Each row has a hidden value. The values are split into ranges, and the grade after each row names the range that its value falls in. Each part has its own value, ranges and names.
[  -4  181    7  113   41  -15 -137 -343  -48   83    4  -46 -472   33
 -159 -176  -91  104  322 -232 -123   27  274  -40  -17  139  120 -132
  156 -146   33 -114   68   38 -126  -34 -280 -269   79   24   18 -117
  -56  105 -154   29   45  113 -142]	rq
[ -90 -101  153  -26 -101  184 -271 -189   41  116  102   33 -325   85
 -238  -12  -66 -179   10  138  -78  133   28  130  104  235  251 -231
   40 -125  154 -225   92  -96 -288  135  151 -104  120  101  169 -113
   16   46  -56  188  -75   52 -148]	Jg
[ -67  124 -481  181   77  -53 -170  115 -408  265  -70  309 -179 -203
 -234 -322 -110  191  470 -149 -217 -130  492 -165   19  -26  182  -88
   18  -97  239  -39   28 -381   50 -369 -151 -365  426  224  203  -45
    0  169 -286  193  -11    9 -224]	rr
[-127  -14  285 -160 -134    7  -12  -47  295  -28  -50  -85  210  -36
   44  -19  -61 -110 -175  -72  134  253 -128   46  -78  291 -317    1
  166   53    8  181   68  -72   55  -59  -14  343   56   33 -128 -101
   35   88  128   16   11  -12  -57]	Dq
[-141  289   22  -84  243 -136 -161 -114   27  172 -173   38  249 -140
 -216 -193   39   17   41  -69 -129  278  165   54  -98  -47  -49  153
    7  -67  185  154   69 -109   25 -271  -13   12  168  -85 -170  102
  115   82 -340  140  255  -69   25]	ms
[ 235 -501  132  -82 -228  168  -19  206  341   72  -78   26  -74  126
  133    9   89  435  -29  -41  195  345  -72  333 -197   15  240 -141
  -45   31  -21   51  101  161  110  -39 -267  -74  -64 -185 -151 -139
   19   74  -60    5  193  -33 -196]	Jh
[ 239  225  160  301   22   47 -133 -250   -9  382  -17  -95 -196   34
 -282   36   63  106  296   42 -106   -9  231   22  -45  -14  490  -53
    1 -190   62 -218  164  220  -52   29  -90 -335  -58  -75  127  148
   54   46 -177  163  148   21  107]	zq
[ -13  -54   91 -110  185   12   -3 -137  172  116 -204   79   36  202
   55   41   22 -153   99  121 -241  186  -71  135  -45 -208  139   56
   56 -139  -33    1  -27  -21 -173  -64  -16   55   58  -51   31   55
   50   64  -38   19  -47  100   84]	Ld
[-177 -158  115  195   10  -44   56 -147  108  148   48  196   27  213
 -208  -70 -132    5  136  133  -23  217    2   69   16   75   19 -228
  229 -209  -50  -11   39 -140 -232 -215   37  145  259  218  311  -60
  -84  132  183   69 -190   35 -152]	Dq
[ -84   -9 -137   34 -123   47   56 -271   -5  212  197  114  -14 -174
 -184  -37  -55  225   28  -91  -92   47   75   85    8   30  107   13
   96 -256 -121 -165  288  -69  -61 -106 -276 -208  276  111   78  -90
   92   91 -115  133  -23  -20  -99]	zq
[  87  177  102  364 -359 -102 -166   -7 -138   16   -5   29  137 -154
 -230   31   55  148  136 -416   -4 -113   46  -58 -251  518    7 -174
  186   77  -13  -76   -5  -34  -30  101   91  -69  -53  -64  104  -92
  -50  314  121   36   75 -224  -43]	Jg
[   9  389  -91  -27  299 -269  -29 -115    1   68   70  -29  429 -156
   -9  223 -154 -214 -230 -199 -114 -351  107 -244   -9  138  166  221
  316  105 -125  -24   63  -10 -186  117   16  161 -111 -139   74  132
  188  270 -247   30  -67   15 -116]	ms
[  -3 -435  -66 -196 -211  301 -189  -91   82  120   24  109 -283  146
   85  -14   43  -17  130  124 -126  178  -97   99  157  -41   37  -97
 -127  -66  113 -159  141  -77   22  -44 -247 -136  228  157   43  -83
  -33 -103   63   28 -101  198  -96]	Ld
[ 136  322  123 -115  224   45 -125  -61   20 -209 -155 -247  122   32
  -59  279   16 -335 -186 -194   70  -96 -192  -62  147  232   14    7
   24  117 -166   -4 -113   25    7  164  262   78 -253 -306  -16   36
  175   65  -91  -50  -91  -32   79]	Jh
[  82  299  154  -16    3   14  104 -170  173  118 -191 -113  201   82
 -142   92  187   14 -161 -109  -51 -244   46   72  -87 -116  -68 -102
  185  -49 -333 -134 -110  147 -236    3   -9  -75 -263 -107  110   -2
  -75  154   49  152 -117  -86  133]	ms
[  89 -227  -23  -20  158  325 -305  186  -36   78  102   42 -122  103
 -204  168   38 -160   17   23 -148  -82 -138   48  243  119  273 -171
  -94  129   -9 -269  102  -18 -162  141  156 -121  -45  -18  266   83
   70   44  -68  189  -87  137 -153]	rr
[   5 -126 -277  -68  201   11  -66   91   44  -32 -201  221  -48    5
  100  -32  -81   87  255 -116 -117    0  287 -120  -37 -158  -32   34
   52   27   16  139   28 -185   93 -243 -172  -43  137  -45  -62   64
   41  107 -102 -151 -149   84  -77]	rr
[ -44  154  149   49   76   16 -201  114  115 -180 -304   83   42 -133
   82  119 -100 -161  197 -324 -148  122   42  -39 -173  351 -122  165
   22  178  109  256  -34 -194   32  -47  140  157   17 -233  -97    9
  121  241    5 -170  -25 -130  176]	rq
[-151  282 -186  -67  395 -120  176   64   58  157 -325  111   61  -88
    0 -171 -132 -162  141   77  -80  119  292  -45  -87 -141 -116   75
  384  -87 -254  214    1 -276  -61 -223  -81  134  142  -36   -2   43
   50  113  -31  -30 -245  109  -97]	Hm
[ 286   80  -52  -81  -36  244   -5  307   61 -201 -147 -138  170  -41
  -62  212  248  156  -48 -415   47 -484   61  -66  -99  -51 -145 -247
   36  192 -260 -141  -66   57  211  128  341    2 -561  -85 -149   79
  -42  286  107  -22    5  -74  170]	Pc
[  10  149  165 -158  363  -41   53  -41  167 -100 -303    5  237   83
  -69  -36  -63   79  -34  -12  105  116  200 -106   36 -222 -123  -38
   23  -58   69  291 -143  -54   68 -358  181  -33   33 -307 -114    6
  169 -146 -354   44   68 -136  162]	ms
[-140 -143  366 -150 -116   33  239 -230  405   71 -130  -19  112   25
  -77 -321  141   97   18   34   62  393  -40  125 -185 -146 -494  -77
  219 -206 -113  167   91    2   97 -216 -192   93  188  238 -280 -126
   67 -194  195  129   22   83   32]	ms
[  19 -312 -334 -274  -66  201 -296   16 -178  124  -81  155 -433   49
    8 -190  -56  -53  220  119  -12 -105  297 -237  157  -48 -112 -209
  201  163  113 -131   -7 -126   49  -79 -131 -163   41   -4   64  -46
 -167 -150 -113   -1  -56  215 -117]	Ld
[ 156 -194  -42  103  -40 -154 -266   77   99 -120  -36   14 -157 -195
  -79  -56  -64   60  206 -320  221   11  193 -106 -157  396  134   -5
  102  160   92   99  135  -17  255  -86 -193  -42  -33   53  -18    2
  204  242  -70   67   -8  -60 -188]	ms
[  46  293 -245  -28  231 -375 -115   -4  -44   82 -300   81  151 -217
  -48 -102 -140  -50  144 -144   47 -343  600 -394 -154  -55   24   61
  290   63   49  180  -21 -132   54 -333 -164  -86  -11 -125  171  122
   63  234 -308  181 -146 -127   -4]	Dq
[  54   89  -84 -102  -77 -185 -121  -31  -72   -6   28  -62   87 -143
  -20 -103  -21   33   27 -222  153  -66  228 -297  -51   88  -90 -127
  195   52  174   26  237  -58  192 -118 -172  -10  134  -19  -28   33
  -15    1 -212  -13   32   50 -252]	zq
[-117  225  -15   62  511   71  182  280  167   32 -262  201  268   91
  -51   28  -19  169  120 -215 -300   60  186  171 -144 -237  -36  -56
  154   20 -260  126  -14 -116 -335 -295  108  132   57 -235  102  129
  -79  304 -153  -94  -83  -48  -21]	Jh
[ -15 -332 -125  -27  217   72   53   -3  114  123   74  115  -12  218
  -96 -185   10  165  119   32  -39   42  114  -25  131 -172  -64 -267
  183  -45 -221  -86   66   30 -110 -237 -326  -97  185  180  159   14
  -34  -64   -7  154 -181  237 -358]	Jg
[ -72  212  -90 -148  -85  -95   16 -162 -104  112   -8  -13  272  -91
  -30  -32   63 -258 -141   29   39   98  -69  -28    9  133 -137   15
  298   20  -76  -78   51 -140    4   26  125  241  144   54  -87   42
   29  -24  -20 -136  -45   51  -74]	Pc
[ -54  231 -132   18  617   73  116 -107   50  434  -93  236  314   91
   29  112 -199   84  122  159 -530  -65  216  -41  134 -436  292  355
   14 -128  -81   50  -28   -7 -302 -243 -161 -123  192 -227   91  192
  175   21 -418   94   69  121  148]	Hm
[  99  -66  228 -159  -53   81 -212  -58  187 -344  -83 -219 -104   -8
   75  -84  108  -26  101 -437   92  132   18  -20  -93  424 -282 -209
  108  225  -36   26    2  116  148   39   -1   69 -126  -90 -311  -31
   79   19  -51  -78   88   -6  -32]	rq
[  76  -89 -249  -42  137  166  -54  -17 -184  150 -100  267  119  147
 -228   -7  134  228  -41   93 -168 -147   64  -31  102 -341   84  -92
   67  -19  -78 -138 -267  -87  -74   46  279 -293 -157 -153 -135  -47
   43 -142 -166    8  115   28   62]	Hm
[  81  -47  -52 -160 -224  125   54 -174  -16   89  116  -99  -62  -61
 -175  -11  104  -75 -125   22  211  -30 -160  -97   44  -37 -242  -32
  238  -27 -116 -134  132    3  300  201   58  132 -171  191 -252  -33
    7 -100  219 -126   58  227  -31]	zq
[  -9   71   40  224 -247   20 -177  -77  -95  161  194   95   95 -168
 -304   64  142   23  -25 -294  -85  238 -326  280 -118  385  156  154
  -28   80   64 -183  202   -6  -80  117  -36   74  191   93   12    8
   66  241   15  -96  196  -43 -169]	Jg
[  48   92 -224 -117   34   38 -197 -160  -70  126 -173   27 -181  -24
  -36  -78   -9  -78  273    4  -12   35  324  -55   74  -62   51   11
  -78  -18  163  -37   54  -67  135 -362 -142  -58  204   45   66  160
  -27   69 -236  -40  -52   -1  107]	rq
[  22 -509 -327 -305 -170  291 -332 -160 -154    6 -107  193 -251  185
   19  -65  171 -273   89  223   -9  310 -323  192  269  122 -103   45
  -80  180    3 -174 -277 -142  169   -3  102   61   81  159 -184  -43
   72 -195  119 -202  -25  157   89]	zq
[ 258 -101 -139   73  244  -90  -45  139  121  -85    8    3  393  -17
  -29  246   22   88  -81 -179  128 -112   12  -16  -58  144  267   42
  113  160 -254    4  -18   99  168   38  164  151 -297 -134 -116  216
  278  268  -99  -61    4  -76  -40]	rq
[  -7  -76 -202  113   12 -210   11 -207  -56  -15  -52  201   13   24
 -287 -162  -60  229  203 -101  219  148  213   -9 -113  -34  -33  -71
  155 -118   44   96  -84  -94  197 -403   93  119   97  142  -47   29
   12  202  -82 -132   92 -134   32]	Ld
[ 212   89 -427 -194  555   41  -12   -5   29 -152 -372   57  159   94
   76  220   91  -66   77 -143 -136 -163   56   26   83 -337   81  265
  -84   87 -359   67 -290    2  168 -150   60   -3 -307 -250 -225  239
  240  194 -181 -212 -110   19  264]	rr
[ 114 -166   39  209  210 -100 -177  -45  123   62   15  171   17  -40
  -56  143 -267  216  186 -202 -153   -4   85  -23 -145  233  422  221
   72   22   42  118  -27   70  -47   10  -83  -83 -135 -225   10  -26
  278  334 -224  129  241  -97   49]	Ld
[ 175   64 -130 -168  276  -99  -55  182  137 -188 -288  -64  307  -10
  110   24  166  -37   23 -318  110  -72  145   25  -26   15  -48  -31
  -17  261 -167   75  -81   53  103 -399  -89   88    3 -116   45  216
  123  171 -269   -7 -150 -144   -9]	Pc
[-106 -530 -114 -277 -111  288   21 -327  135  380  508  194  171   71
  -53  172 -105   35 -381  291 -188   18 -387  152  303  -70  133  187
   81  -75 -190 -347  217  116 -266  122 -293   27  197  171  135  -71
  145 -109  -61  212   39  225 -138]	rq
[  15 -213 -300  205 -513 -183 -211  147 -361  179   87  349   90 -289
 -400  -86  -53  233    2  -53  180 -283  166 -226 -178  218  158 -228
  254  -58  211 -102   44 -363  130   31  229 -214   15  145  263 -235
  -26  245   62  281   41 -233 -177]	Pc
[ -49  167   33  -57  370  110 -207 -109   62   20 -138   19 -126  106
    5   89 -177 -157  150  -51 -261   -9  183  -76  124   74  113   37
   43   33   38   27  -59  -50 -205  -36   52  -27  -22 -213   35   57
   61  101 -225   -6  -33   79   62]	rq
[  65   98  348   46 -131  -44  203 -146  415  197   58 -214  307  214
  262  293  -61 -180 -212    5 -128 -140 -148   83 -117  197  149  -95
  331  -88 -383 -140  107  202 -384  252 -250  285 -136   35  249  -10
  -86  330  315  106 -295  128 -167]	Jh
[ -19  220  -87 -227   30  111   47 -108  -23  180 -116  -49  -15  -89
   10  -60  -55 -125   59   62  -44   -4  145  -77   -4 -109 -161   78
  206  -40   -2   11   30 -102  142  -35   96  168  -38   16 -216   37
  -14   25  -64  -96  121  131  154]	ms
[   6  376 -354  168   83 -307  -55 -227 -287  275  -49  109   85 -173
 -307 -160  -28  128  205 -182   11    8  309    7  -29  -15  245   73
   28 -142   55  -62   93  -70  -34 -509 -319 -181  418   27  324  110
    3  250 -419  104   23 -172 -126]	Jg
[ -10  -52   98  -94  326  203  -50 -132  232  -48 -383   66 -257  270
  150  -38  -17 -146  329   19 -344   69  135  -13   72 -200 -100    3
  -25  -81  -93  114 -220  -70 -128  -97 -138 -176   22  -54  -91  -39
   86  -78   59   -3 -237  197  143]	Jg
[  74  173 -134  129  -91  -63 -265 -224 -344  -10   83   90  -42   51
 -447 -116  182  110  102 -279   49  -97   80  -81   25   73    9 -167
   33   98  262 -222 -153   -4   58  -58  349  -60  -52  117 -107   52
  -85   60 -204 -166  289  -49  -14]	zq
[ 244   19   82 -326  215  121  167 -113  305  -23 -184 -285  116  252
  356  228   44 -159 -184  126  106  117 -149   94  100 -118   82   19
  166    3 -376    9  -65  206   85  160  -61  183 -287 -283 -286   60
  130  -99  -25 -222  -75  204   32]	Pc
[ 255 -167 -108  -77  371  149   76  130  146  164 -190  162  180  199
    2   53  141  378   31   44 -124  137  117  339  -57 -403  465    7
  -86    5 -162  -55 -148  186 -139 -209   37 -200  -67 -339 -115  131
  172   22 -484    8  227  -87   66]	Jg
[ -10   36 -124    0  132  -45 -249 -162 -127   17 -150   65 -252   49
 -136 -213   20    4  418  -86  -42  341  245   30   -5   33   86 -122
  -14  -70  230   -1   85  -89   96 -327  -29  -66  276  -17  -35  124
  -24   22 -283 -126  106   16  -22]	zq
[ 134 -413 -435 -162   59   85  -84  154  -57  282    8  327  190  -93
  -18   84  -75   67    1  195 -131 -292  101 -172  -14 -288  162  228
  130   88  -23  -43  -44 -111  178   45   25   -1 -171   63  -80   96
  177  119  -49  121   94  132   62]	Jg
[ -24   17   17  110  128   -4  -12    8    6  281   27  222  342   33
 -254   66   55  156 -104  -38 -271 -146  -56   12  -20 -191  157   57
   56  -45  -39  -99    8  -13 -278  -38  -17 -167   36  -55  209    8
   52   97 -128  259   64  -18  -56]	rq
[  66   10  295  100  332   84  -27   41  309  160 -114  -29 -127  392
  143   40  -65  -16  141   42 -217  203  147  230  -23   61  424 -224
  157   28  -91  -71  -21  174 -529   -3 -132   17   51 -187  196   49
  -73  122 -173   -7 -105  152 -281]	rr
[ 168   58 -121  -24 -115  -57   49  -88  -36   57  141  -19  304  -53
 -125   44  185  232 -146 -243   77 -160   13    1  -22  -94  117  -73
    0  -27  -27 -188  112   81  105  -75  -49  -91   39   94  -73   59
   82   69 -206   10   85  -44 -136]	rq
[ 182   11 -156  -57   54   97  -31 -124 -130   56   54    9  224  -85
 -104  201   85 -228 -127  -19   21 -110 -254  -20  169  150   84  194
   92  154 -250 -178  -89   44   93  134  165   35  -60  -52  -49  106
  304  -87  -65  -69  -25   19  128]	Jh
[ 145  371  493  244   46  -76  206 -398  287 -128  -94 -351  -15   78
 -212  109   70  -64  113 -289  116  188 -153  174 -205  262  -14 -102
  219 -235 -387   -9   42  267    0   91   89  136 -232  -70  -90   23
  120  210  200  -59    0  -78  206]	Hm
[ 132  216  -59  143 -173    1 -216  203 -173  -82  -63  -45  -81    5
 -249  -25  183  171  133 -415   73 -324  335 -139  -68   78   60 -535
   -2   68  155 -215  128  -74  -58 -130   97 -231   -2    9  298   32
 -283  242 -119   53 -134 -113 -265]	Jh
[ 243   -8  -30  -98 -246  131   39   79   66   31 -307  -34   48 -116
    1   88   81   87   -8 -132   58 -398   98 -129 -186  -31 -183  -32
  182   69 -271   18 -217   17  187  107   42 -140 -444 -163  -77 -135
   23  153  187  169  -14 -121  306]	Jg
[ -51 -308 -117  -35  -49  114 -211  -82   55  -32   60  174   19  -67
 -134    3  -71  196  121 -211 -174  -78   43  -91  -37  108 -156    0
   22   -3  -27   -1   34  -70   79  -39  -96  -92  -62   32  -72  -63
   74  200   43  157   83  -10   49]	rr
[   1   94  -10  -53 -219   86 -171 -187  -64  216  -45  -36 -250  -97
 -338 -127   -4   43   70   47   87  -77  287   81  -55  129  109 -275
  167 -132    5 -222   45  -13 -112 -113  111 -155  -67   16  224  -74
 -124  199 -140  315   73 -175  112]	ms
[ -24  235   90 -158  302  208  111 -143  193  153 -342   13  124   75
  150   60  134  -74   57   46 -488  217  -90  230  -82 -271    8  236
   50 -165 -284   36  -93  -37 -159  171   -7 -110  -87 -269 -382    7
  175  -56  -35  -66   40  140  248]	Hm
[ 114  -33    7 -423  284  147   83 -231  190  118 -236 -147 -244  228
  218 -125   98 -211   78  291 -125  249   94  144  128 -431  210  -58
   18 -241  -77  -83   20   49  -43  -38 -203 -189  145  -37 -208   23
  166 -308 -285   44 -103  301  -58]	Jg
[ -47 -496 -362   -7 -170  240 -490  247 -145  -66  164  419  -96 -154
 -123   45    8  307   78 -284 -231  -85  114  -28    4  228  130  -95
 -124  204  240 -148  144 -269  -24  108   17 -290   93  -29  -64  -95
   54  170 -143    1   53  -28 -275]	Jg
[ -18 -169  -25 -341  197  164   43 -127  154  110   54  -46  100  -78
  -57  -73  -79 -122  -67  120   54  140  -45   51  217  -68  -85  104
  -32  -44  -90    1  113   19  111 -329 -158   50  270  103   38   61
  277 -134 -271  279    7   50   59]	rr
